[ 41  -9  -4  22  23 -28   4  27   9 -29  32  -4 -31 -20   6  97  14  -4
 -10  12  12 -11 -61  25   2] : sebu
[ 50  -1  -3  28  20 -35   4  33  14 -28  27 -17 -49 -14 -13 115  22 -14
 -10  17  11 -12 -59  37   2] : zaguf
[  8 -40  -7   0  33   2   3   4  -6 -32  49  42  29 -40  63  34 -16  22
  -8  -8  20  -7 -64 -13   0] : vep
next: [-9 -4 22]  [ 23 -28   4]
chg zaguf: [ 50  -1  -3  28  20 -35   4  33  14 -28  27 -17 -49 -14 -13 115  22 -14
 -10  17  10 -12 -59  37   2]  21, [11]
chg vep: [  8 -40  -7   0  33   3   3   4  -6 -32  49  42  29 -40  63  34 -16  22
  -8  -8  20  -7 -64 -13   0]  6, [2]

[-38  -1  40  23 -23  -4   7 -11  33  13   4  10 -25  12  10   7  -5  66
  29  14 -10  63 -34 -53 -27 -57] = det
[-38 -23  -1  23  40  -4   7 -11  10  13   4  10 -25 -18  10   7  -5  66
  29  14 -10  63 -34 -53 -27 -57] = kip
[-38  -1  40  23 -23  -4   7 -11  33  13 -27  10 -25  12  10   7  -5  66
  29  14 -10  63 -34 -53 -27 -57] = res
chg res: [-38  -1  40  23 -23  -4   8 -11  33  13 -27  10 -25  12  10   7  -5  66
  29  14 -10  63 -34 -53 -27 -57]  7, [7]
q: [-38  -1  40  23 -23  -4   7 -11  33  13 -27  10 -25  12  10   7  -5  66
  29  14 -10  63 -34 -53 -27 -57]  res

[ 29  35  -3  27  16 -27]  nesop
[ 19   0 -52 -20  -7   8]  puli
[-40 -33  -8 -17  13 -11]  pofad
[-40 -33  -8 -32  25  -6]  Vunol
[ -9   8 -17  13  -8  13]  rogu
[ 40 -19 -27 -24 -10  16]  tapap
q: [ -8 -17  13]  pofad
q: [-7  8]  puli
q: [  0 -52 -20  -7   8]  puli
next: [-9  8]  [-17  13  -8]
q: [ -3  27  16 -27]  nesop

[ 37  -8  85  18  30 -87] -> bozir
[ 69 101  93   3  41 106] -> suvu
[101  93  41  69   3 -84] -> kilal
chg bozir: [ 37  -8  85  18  31 -87]  5, [30]
q: [101  93  41  69]  kilal
q: [ 69 101  93   3  41]  suvu
key -> tag
[69] -> q_348
[-84] -> q_889
[3] -> q_908
join kilal 4:   q_348
chg kilal: [101  93  41  69   3 -85]  6, [-84]

[-59  42  27  51   6 -27  32 -43 -70   3 -24  17  25 -28  34  26  40   9
  27  -6 -31  18 -15 -24  42 -74 -26 -35  -9 -10  30 -32] -> vovu
[ -5   1  27 -11  -6  -8 -29 -12  28 -35  22 -32  14   6 -43 -81 -48  -5
   3  11   9 -26  45   9 -40  26   4  36 -26  33 -38  38] -> Magis
[-39   9  18 -14 -37 -63 -22 -41  10   6   7  -1  75 -14 -40 -13   0  17
  -1 -37 -24 -34  -5  13  12  -7 -24  46  -9   2  15  22] -> sib
[ 10 -25 -19 -52 -45 -23 -11  12  54  48  25  20  26  13 -38  58  -1   5
 -53 -19   9  -5 -57  17  -8  32  44   5  12 -27  -2  20] -> Vup
[-48  -7 -48 -15 -60 -29  14   4  24  54  -4  37  76  15 -40  75  24  10
  28 -45   1   5 -60  14  41 -44  20 -17  22 -48  19 -32] -> Koz
[  9  -4 -28  11  13  54  34  38  -2  12  -5   7 -43  20  19  32   0 -17
  22  33  34  34 -16 -14  -3 -20  45 -64  10 -13 -18 -33] -> nuvam
[-40   7 -23  44 -13  -9 -14  -5 -15 -24 -21  25  42   8 -13 -18   9   9
  46 -46 -32  21  29  17  32 -39 -45  16  -2 -23   3 -31] -> Lodof
[ -8 -28 -77 -29 -45  -5  35  19 -41  61 -14  38  47  20 -19  91  34   9
  30 -47  11   2 -60  19  48 -21   8  -9  46 -50  36 -41] -> napip
[  5 -16 -36  44   8  43 -41  35  19 -65  -9   8  -9  36 -25 -81 -36  -7
  34  34  33 -16  22  31 -13   9 -33  29 -11  -8 -47 -17] -> Lun
[-60  12 -14  39 -24  13 -11   2  15 -40   1  -4  47  29 -58 -72 -42  -9
  78  -9   8  15  51  13 -10 -44   6  -5 -25  -1 -53 -20] -> vatig
[-32  21  -2  67  23  48  15  11 -32 -44 -14   2 -24  16  10 -44 -17 -16
  57  22   3  48  45 -11  -5 -50   4 -48 -22  -1 -41 -38] -> buf
chg napip: [ -8 -28 -77 -29 -45  -5  35  20 -41  61 -14  38  47  20 -19  91  34   9
  30 -47  11   2 -60  19  48 -21   8  -9  46 -50  36 -41]  8, [19]
q: [-41  35  19]  Lun
q: [ -7 -48 -15 -60 -29  14   4  24  54  -4]  Koz
key -> tag
[-1] -> q_88
[22] -> q_426
[33] -> q_187
join buf 20:   q_426
q: [-40   7 -23  44 -13  -9 -14  -5 -15 -24 -21  25  42   8 -13 -18   9   9
  46 -46 -32  21  29  17  32 -39 -45  16  -2 -23   3 -31]  Lodof
q: [  5 -16 -36  44   8  43 -41  35  19 -65  -9   8  -9  36 -25 -81 -36  -7
  34  34  33 -16  22  31 -13   9 -33  29 -11  -8 -47 -17]  Lun
q: [ 22  33  34  34 -16]  nuvam

[-10 -15 -33 -47  23  12 -15  -2   3  24  -3   2 -60 -38   6  10  -9  10
 -72   3 -18  28  -6  16  60 -33 -18  27 -14 -10  23  43 -12  16   4   4
  23  -9] : latus
[  25  -16    3  -43  -11   16  -28 -115   -9  -11   42   29   55   40
   50   -5  -34  -29   -7    9   14   71  -17   36   16   38    3   33
   23   20   79   81    4  -34   68  -19  -13   38] : Lesud
[ -49    7  -15  -83  -12  -18  -18   44   -9   50   45  -17 -117  -82
  -26   -9  -76  -52 -100   18   12   48   -3   -3   98  -40  -14   44
   54  -96   -9   12    3   73   25   28    2   -6] : pefo
[  -3    2  -60  -38    7   10   -9   10  -72   69 -103   21   -2   18
   49    7   -9  -26  -71  -20  -20   42    2    0   49   10   -4   89
  -73   -5   29   58   52   -8   13   60   18  -67] : vave
chg pefo: [ -49    7  -15  -83  -12  -18  -18   44   -9   50   45  -17 -117  -82
  -26   -9  -76  -52 -101   18   12   48   -3   -3   98  -40  -14   44
   54  -96   -9   12    3   73   25   28    2   -6]  19, [-100]
next: [-7  9 14]  [ 71 -17  36]
Table of tags by key:
[3] -> q_945
[2] -> q_525
[-6] -> q_975
[46] -> q_928
[-103] -> q_390
[-3] -> q_193
[-4] -> q_926
[45] -> q_16
join latus 11:   q_193
next: [ -3   2 -60 -38   6  10  -9  10 -72]  [  3 -18  28]

[ 21   7  23 -60 -39  63  43 -36 -15  23] = Meton
[ 23 -58  80  50   6  20   5  14 -16  52] = gomas
[-34   7  18  41  16  84 -35  -2  20 -52] = vevi
[ -8 -13  53  -2  59  34  -3  -5  19 -25] = zemom
q: [ 23 -60]  Meton
key -> tag
[24] -> q_971
[5] -> q_820
[-38] -> q_443
[7] -> q_757
[-39] -> q_174
[23] -> q_93
[6] -> q_486
join gomas 5:   q_486
next: [-60 -39  63]  [ 43 -36 -15]
next: [-58  80  50   6  20]  [  5  14 -16]

[ -3  34 -28 -44  15 -27  -8  24  19 -10  14 -33 -33  11   7  22 -27  53
  34 -51 -16  10  23  20  34  -8   3  -3  -3  25 -15  -4  25  56  -9 -45
 -33  39 -22  41   5  26   4  28  17  12  -1  22 -28   3 -56  -8 -34  -5
   4   3] -> damen
[ 32 -37  13  40   4  41 -26 -30 -38  41  20   4  22  10  14 -48  57  -5
  25   5  13 -35 -14  -1   6   4   3 -23  31 -20  -2  -2   8 -34  17  -5
  39  -6  -1 -10  19 -14  -7 -15 -16  45  21  -3  43 -30  23  25   1  45
 -23 -21] -> mitov
[-32  30  -1 -10  29  -8  23  20 -41 -40 -11 -16 -54  -9 -15  23  14   2
 -40 -10 -17 -71  22 -14 -37 -16  34  29  -8   3  -3 -27  21  47  21   0
 -25  13  -8  14 -27   2  39   2  33  -9  -9 -23 -13 -24  -4   7  27 -28
  38  37] -> pim
[  26   66  -15   16   14    9   27   34  -29   14   -6   14    2   -4
  -31   -4   -8    4    9   -8  -54   23   17   38  -32    3    2   50
 -101   29   -7  -36   -1   13    7  -44    2    2   -2   23   -4    2
  -28    9    7  -59   17  -15    5    0  -29   -4   33   21   -8   36] -> fotig
[-29  26   6 -14  30  -8  23  20 -37 -42 -10  -1 -53  -8 -15  12   8   3
 -40 -10 -17 -71  25 -14 -39 -18  38  32 -10   3 -15 -30  22  44  23   2
 -31  12  -9  15 -36 -21  40   0  36  -8 -10 -23 -11 -25   1   8  27 -25
  39  32] -> liga
[-16  -6 -10   4  28  18 -12  26 -20  44  30  -7 -19  -3 -24   1  20  45
  22   3  -3  -9   1   8  20   3  30 -32 -15  19   4 -13  11   8 -21 -40
   3 -10   0  30   6  35   7  -7  21   0  22   6 -14 -23 -28   1  15  27
 -30 -11] -> kopu
[  6 -11 -36   5 -13  16   2   7  35 -11 -21  16  41  10 -23  18 -34  -4
  10  15  36 -29 -22 -27  10 -16   0  -6  42 -44   6  26 -34 -43  26  18
 -10 -31 -71 -11   6  12  -5 -19  14  16 -11 -87 -12  20  61  37   0   8
  30 -20] -> lifi
[-37 -41 -22 -30  31 -20 -10  34  33  -3  23   2 -52  12 -30  -2 -22  50
   3  16  42 -37  14 -30  43 -18  45 -66  40  -7  25  13 -12  27 -18 -10
 -43   0 -23  31   3  58  37 -14  59   8  -7 -20 -63 -29  18   9   6  18
   0 -43] -> Dozam
[ -7 -63  12   8  -5  14 -11 -14  16  -6   9  13  16   3   6  12  16  -9
   8  30  41   9 -34 -27  13  23   1 -34  24  -9  20  17 -39 -21 -22  29
   0 -44  -7 -19  -6  17  -1 -36  13   6 -21 -11 -13   6  39   7   3   6
  -5 -45] -> Fuvir
chg lifi: [  6 -11 -36   5 -13  16   2   7  35 -11 -21  16  41  10 -23  18 -34  -4
  10  15  36 -29 -22 -27  10 -16   0  -6  42 -44   6  26 -34 -43  26  18
 -10 -31 -71 -11   6  11  -5 -19  14  16 -11 -87 -12  20  61  37   0   8
  30 -20]  42, [12]
chg lifi: [  6 -11 -36   5 -12  16   2   7  35 -11 -21  16  41  10 -23  18 -34  -4
  10  15  36 -29 -22 -27  10 -16   0  -6  42 -44   6  26 -34 -43  26  18
 -10 -31 -71 -11   6  12  -5 -19  14  16 -11 -87 -12  20  61  37   0   8
  30 -20]  5, [-13]
chg Fuvir: [ -7 -63  12   8  -5  14 -11 -14  16  -6   9  13  16   3   6  12  16  -9
   8  30  41   9 -34 -27  13  23   1 -34  24  -9  20  17 -39 -21 -22  29
   0 -44  -7 -19  -6  17  -1 -36  13   6 -21 -11 -12   6  39   7   3   6
  -5 -45]  49, [-13]
q: [ 66 -15  16  14   9  27  34 -29]  fotig
q: [ 2 -2 23]  fotig
chg kopu: [-16  -6 -10   4  28  18 -12  26 -20  44  30  -7 -19  -3 -24   1  20  45
  22   3  -3  -9   1   8  20   3  30 -32 -15  19   4 -13  11   8 -21 -40
   3 -10   0  30   6  35   7  -7  21   0  22   6 -14 -23 -28   1  16  27
 -30 -11]  53, [15]

[-77 -37  45 -68  99  73  10 -59 -34  38 -47  84 -53  36  95 -30 -99] -> Fur
[ 55   1 -80  40  42 -99 -54  92  51 -58  44 106 -26 -62 -65 -39  61] -> kuli
[ 39  27   8 -50 104 -15   3  20 -23 -46 -78 -82  87 -41  57 -48  63] -> vene
[ 10  44  41 -90 -65 -62  77  76 -76 -51 -48   1  73 -82  46 -51  69] -> pode
[ -32  -77   75   99   53 -106   89  -16   21   10  110   77  -86  -31
   73  -75  106] -> gifo
[  7 -44  -3  50 -34 -77 -54  40  93 -60  90   3 107  -5 -40 -23 -21] -> rol
[ -52  -74   58   63   27  -32 -101  -27  -60   19   64  -69  106  -52
   42   66   38] -> gevof
chg pode: [ 10  44  41 -90 -65 -62  77  76 -76 -52 -48   1  73 -82  46 -51  69]  10, [-51]
chg kuli: [ 55   1 -80  40  42 -99 -54  91  51 -58  44 106 -26 -62 -65 -39  61]  8, [92]
next: [-46 -78]  [-82  87 -41]
key -> tag
[-37] -> q_371
[-53] -> q_780
[27] -> q_848
[44] -> q_540
join Fur 2:   q_371

[-54 -46   6 -30  29 -20  16  22  18  15 -29  38   6  28 -43   8  12 -53
  31 -60 -45   9 -46   5  23  35  21 -22 -33  34   7  -4 -61 -37 -23   4
   0 -24 -37  -6 -53  29  35 -49  35 -19 -26  30]  rif
[ 56  44 -30  21 -62   7 -44 -52 -47 -43  21 -75 -29 -62  41 -32 -39  55
 -65  65  43 -35  45 -29 -54 -70 -52  10  27 -69 -31 -15 -38  -3 -32  43
  -4  13  13 -12  54 -62 -71  49 -71   6  16 -65]  gif
[24 25 34 28 37 30 35 36 36 36 28 39 34 38 26 34 35 24 38 23 26 35 25 34
 37 38 36 29 27 38 34 32 23 26 29 34 33 29 27 32 24 38 38 25 38 30 29 38]  kulu
[-53 -45   7 -29  30 -19  17  23  19  16 -29  39   7  29 -43   9  13 -53
  32 -60 -44  10 -46   6  24  36  22 -21 -33  35   8  -4 -61 -36 -23   5
   1 -23 -36  -5 -52  30  36 -49  36 -18 -25  31]  Sito
[ 67  -9 -20  61  39  31  36  38  37  37  29  40  35  39  27  35  36  25
  39  24  27  36  26  35  38  40  38  30  28  40  35  33  24  27  30  35
  34  30  28  33  25  39  40  26  40  31  29  40]  kol
[24 25 34 28 37 30 35 36 36 36 28 39 34 38 26 33 34 24 37 23 26 35 25 33
 36 38 36 29 27 38 34 32 23 26 29 33 33 29 27 32 25 37 38 25 38 30 28 38]  Karug
[-55 -47   3 -31  25 -22  13  19  15  12 -31  34   3  25 -45   5   9 -54
  27 -61 -46   6 -47   3  19  31  18 -24 -35  30   4  -7 -62 -38 -25   1
  -3 -26 -38  -9 -54  25  31 -50  31 -21 -28  27]  gerep
[-53 -45   7 -29  30 -18  18  23  19  16 -28  39   7  30 -42   9  14 -52
  32 -59 -44  11 -45   7  24  36  23 -21 -32  35   8  -3 -60 -36 -22   6
   1 -23 -36  -5 -52  30  36 -48  36 -18 -25  32]  Pugi
[-67 -51  46 -21  89  -2  65  76  69  64 -21 106  46  88 -47  50  58 -65
  92 -79 -49  53 -52  45  77 100  75  -7 -28  99  48  26 -80 -35  -9  43
  35 -10 -35  23 -64  89 100 -57 100   0 -14  92]  disa
[ 34  24 -40   4 -68  -8 -52 -59 -54 -51   4 -79 -40 -67  21 -42 -48  34
 -70  42  23 -44  25 -39 -60 -75 -59  -5   9 -74 -41 -27  43  13  -4 -38
 -32  -3  13 -25  33 -68 -75  28 -75  -9   0 -70]  muni
[-58 -47  26 -24  59 -10  41  49  43  40 -24  71  26  58 -43  29  35 -58
  61 -68 -45  31 -48  26  50  67  48 -13 -29  66  28  12 -69 -34 -15  24
  18 -16 -34   9 -57  59  67 -52  67  -9 -19  61]  Zofi
[-53 -45   8 -28  31 -18  18  24  20  17 -28  40   8  30 -42  10  14 -52
  32 -59 -44  11 -45   7  24  36  23 -21 -32  36   9  -3 -60 -36 -22   6
   2 -22 -36  -5 -52  31  37 -48  37 -17 -25  32]  lufe
q: [ 67  -9 -19  61]  Zofi
q: [ 43  13  -4 -38 -32  -3  13]  muni
q: [-20  16]  rif

[49 69 77 10 99]  gute
[69 76 13 54 54]  puvo
[66 62  3 16 26]  piga
[69 77 10 49 50]  Ren
[61 57 76 81 78]  nog
[79 89 49 94 88]  rumel
[63 60 72 76 74]  Pari
[68 63 -2 12 22]  bul
key -> tag
[21] -> q_632
[12] -> q_353
[22] -> q_67
[11] -> q_533
[10] -> q_539
join bul 4:   q_353
q: [68 63 -2 12 22]  bul
q: [69 77 10 49]  Ren
chg piga: [66 62  3 15 26]  4, [16]

[ -6  -6 -56 -56 -18  21 -26  33 -38 -14 -55  43 -15 -20  -1 -36 -40 -23
 -13 -34  21 -32 -21 -35 -40   2  41 -21 -18  21 -25   3  40 -46   7  -8
 -48 -60 -60 -34 -69 -13 -27 -28 -34  40  33  16  -7   8  25 -27  23  34
  34   5] -> Pegu
[ -5  -6 -55 -55 -18  22 -26  34 -38 -14 -55  44 -14 -19  -1 -36 -40 -22
 -13 -34  22 -32 -20 -34 -40   2  42 -21 -17  21 -24   4  41 -45   8  -7
 -47 -60 -60 -33 -68 -12 -26 -27 -33  41  34  16  -6   9  26 -26  24  35
  35   6] -> vos
[-13 -14 -58 -58 -25  10 -32  21 -42 -21 -58  30 -21 -26  -9 -41 -44 -28
 -20 -39  11 -37 -27 -39 -44  -7  29 -27 -24  10 -30  -5  27 -49  -2 -15
 -51 -62 -62 -39 -70 -19 -32 -33 -38  28  22   6 -14  -1  14 -32  12  22
  22  -3] -> nofub
[-15 -14  56  55   3 -53  14 -70  31  -3  55 -83  -3   5 -21  28  33   9
  -5  25 -53  23   5  26  34 -25 -82   6   2 -52  13 -27 -80  42 -34 -13
  45  62  62  25  74  -5  15  16  24 -80 -70 -45 -14 -35 -59  14 -55 -71
 -71 -31] -> kabo
[  9   8 -58 -58  -8  45 -18  61 -34  -2 -57  75  -3  -9  15 -32 -37 -13
  -1 -29  45 -27 -10 -30 -37  19  73 -11  -7  45 -16  22  70 -44  27   7
 -47 -64 -64 -29 -75   0 -19 -20 -28  71  62  38   8  28  51 -19  47  62
  63  24] -> givo
[-15 -14  58  57   4 -53  15 -70  33  -2  57 -84  -2   6 -20  30  35  10
  -4  27 -53  24   7  27  35 -25 -83   7   3 -52  14 -27 -80  44 -33 -12
  47  64  64  27  76  -4  16  18  26 -81 -71 -45 -13 -34 -59  16 -55 -72
 -72 -31] -> pevu
[ -6  -7 -56 -55 -19  20 -27  32 -38 -15 -55  42 -15 -20  -2 -37 -40 -23
 -14 -34  20 -33 -21 -35 -40   1  41 -21 -18  20 -25   3  39 -46   7  -8
 -48 -60 -60 -34 -69 -13 -27 -28 -34  40  33  15  -7   8  24 -27  22  33
  33   5] -> feput
[-19 -18  48  48  -2 -55   9 -71  25  -7  48 -84  -7   0 -24  22  27   4
  -9  20 -55  17   1  20  27 -29 -82   2  -3 -54   7 -31 -80  35 -36 -16
  38  54  54  19  65 -10  10  11  19 -81 -71 -47 -18 -37 -60   9 -57 -72
 -72 -34] -> nabez
[ -5  -6 -56 -56 -18  21 -26  34 -38 -14 -56  44 -14 -19  -1 -36 -40 -23
 -13 -34  21 -32 -20 -35 -40   2  42 -21 -18  21 -25   4  41 -46   8  -7
 -48 -60 -60 -34 -69 -12 -27 -28 -34  41  34  16  -6   9  25 -27  23  35
  35   6] -> nedun
key -> tag
[38] -> q_936
[39] -> q_861
[5] -> q_580
[37] -> q_534
[6] -> q_179
[-64] -> q_177
join givo 48:   q_936
chg feput: [ -6  -7 -56 -55 -19  20 -27  32 -38 -15 -55  42 -15 -20  -2 -37 -40 -23
 -14 -34  20 -33 -21 -35 -40   1  41 -21 -18  20 -25   3  39 -46   7  -8
 -48 -60 -60 -34 -69 -13 -27 -27 -34  40  33  15  -7   8  24 -27  22  33
  33   5]  44, [-28]
q: [-13 -14 -58 -58 -25  10 -32  21 -42 -21 -58  30 -21 -26  -9 -41 -44 -28
 -20 -39  11 -37 -27 -39 -44  -7  29 -27 -24  10 -30  -5  27 -49  -2 -15
 -51 -62 -62 -39 -70 -19 -32 -33 -38  28  22   6 -14  -1  14 -32  12  22
  22  -3]  nofub
chg pevu: [-15 -14  58  57   4 -53  15 -70  33  -2  57 -84  -2   6 -20  30  35  10
  -4  27 -53  24   7  27  35 -25 -83   7   3 -52  14 -27 -80  44 -33 -12
  47  64  64  27  76  -4  16  18  26 -81 -72 -45 -13 -34 -59  16 -55 -72
 -72 -31]  47, [-71]

[-13  -3   9 -15 -13  10   5  10 -19  -3   3   2 -15  -1  -1  -2  -8   2
  -3 -11  15  -2 -12  11 -20  12  33   6 -12   4  12 -12   4 -11   7  -4
   1  -6  -7  11  -8   6  -1  -3   9   3   1  16 -27 -11] : gilet
[ 39   2 -29  47  38 -33 -15 -32  56   8  -8  -8  47   6  -2   4  26  -5
   7  32 -42   5  36 -32  58 -35 -99 -20  35 -11 -33  38 -14  28 -20  10
  -6  15  24 -34  24 -11   0   9 -27 -12  -3 -50  81  34] : doku
[ 39   2 -29  47  38 -33 -15 -32  56   8  -8  -8  47   6  -2   4  26  -5
   7   1 -42   5  36 -32  58 -35 -99 -20  35 -11 -33  38 -14  28 -20  10
  -6  15  24 -34  24 -11   0   9 -27 -12  -3 -50  81  34] : boka
[ 1  0 -1  0  1  1  0  1 -1 -1  1  0  0  1  1  0  1  0  0  1  0  0  0  1
  1  0  1 -1  0  1  0 -1  0  0  0  1 -1  6  0  0  0  1  0  1  1  0  0  0
  0 -1] : Geb
[ 1  0 -1  0  1  1  0  1 -1 -1  1  0  0  1  1  0  1  0  0  1  0  0  0  1
  1  0  1 -1  0 -4  0 -1  0  0  0  1 -1  0  0  0  0  1  0  3 -8  0  0  0
  0 -1] : kuvus
[ 13   0  -9  16  14 -11  -5 -10  19   3  -3  -2  16   2   0   1  10  -1
   2  11 -14   2  12 -10  19 -12 -33  -7  11  -4 -11  13  -5  10  -6   3
  -2   7   8 -12   9  -4   0   3  -9  -4   0 -17  28  11] : kepa
q: [ 0  1 -1  0  0  0]  kuvus
q: [ 39   2 -29  47  38 -33 -15 -32  56   8  -8  -8  47   6  -2   4  26  -5
   7  32 -42   5  36 -32  58 -35 -99 -20  35 -11 -33  38 -14  28 -20  10
  -6  15  24 -34  24 -11   0   9 -27 -12  -3 -50  81  34]  doku
chg Geb: [ 1  0 -1  0  1  1  0  1 -1 -1  1  0  0  1  1  0  1  0 -1  1  0  0  0  1
  1  0  1 -1  0  1  0 -1  0  0  0  1 -1  6  0  0  0  1  0  1  1  0  0  0
  0 -1]  19, [0]

[-14 -76  13  48 -60 -51] -> kedi
[-57  -7  37 -26 -18 -62] -> Tipim
[-76 -14  56  62 -64 -13] -> rado
[-95 -11  95 -40 -17 104] -> Riba
[-14 -76  13  39 -60 -51] -> Kop
key -> tag
[95] -> q_328
[-11] -> q_331
[104] -> q_722
[103] -> q_350
[105] -> q_270
[-10] -> q_5
[-51] -> q_355
join Riba 6:   q_722
q: [-14 -76  13  48 -60 -51]  kedi
chg rado: [-76 -14  56  62 -65 -13]  5, [-64]
q: [-14 -76  13  39 -60 -51]  Kop

[ 27  28 -49  15 -18  26 -86  42   3  42]  Tilun
[ 73  11 -78  34 -49  40 -25  13  26 -22]  Telu
[-78  34  73  11 -14 -77  91 -67 -16 -88]  mebi
q: [-78  34  73]  mebi
chg Telu: [ 73  11 -78  34 -49  40 -25  13  25 -22]  9, [26]
next: [ 73  11 -78  34]  [-49  40 -25]

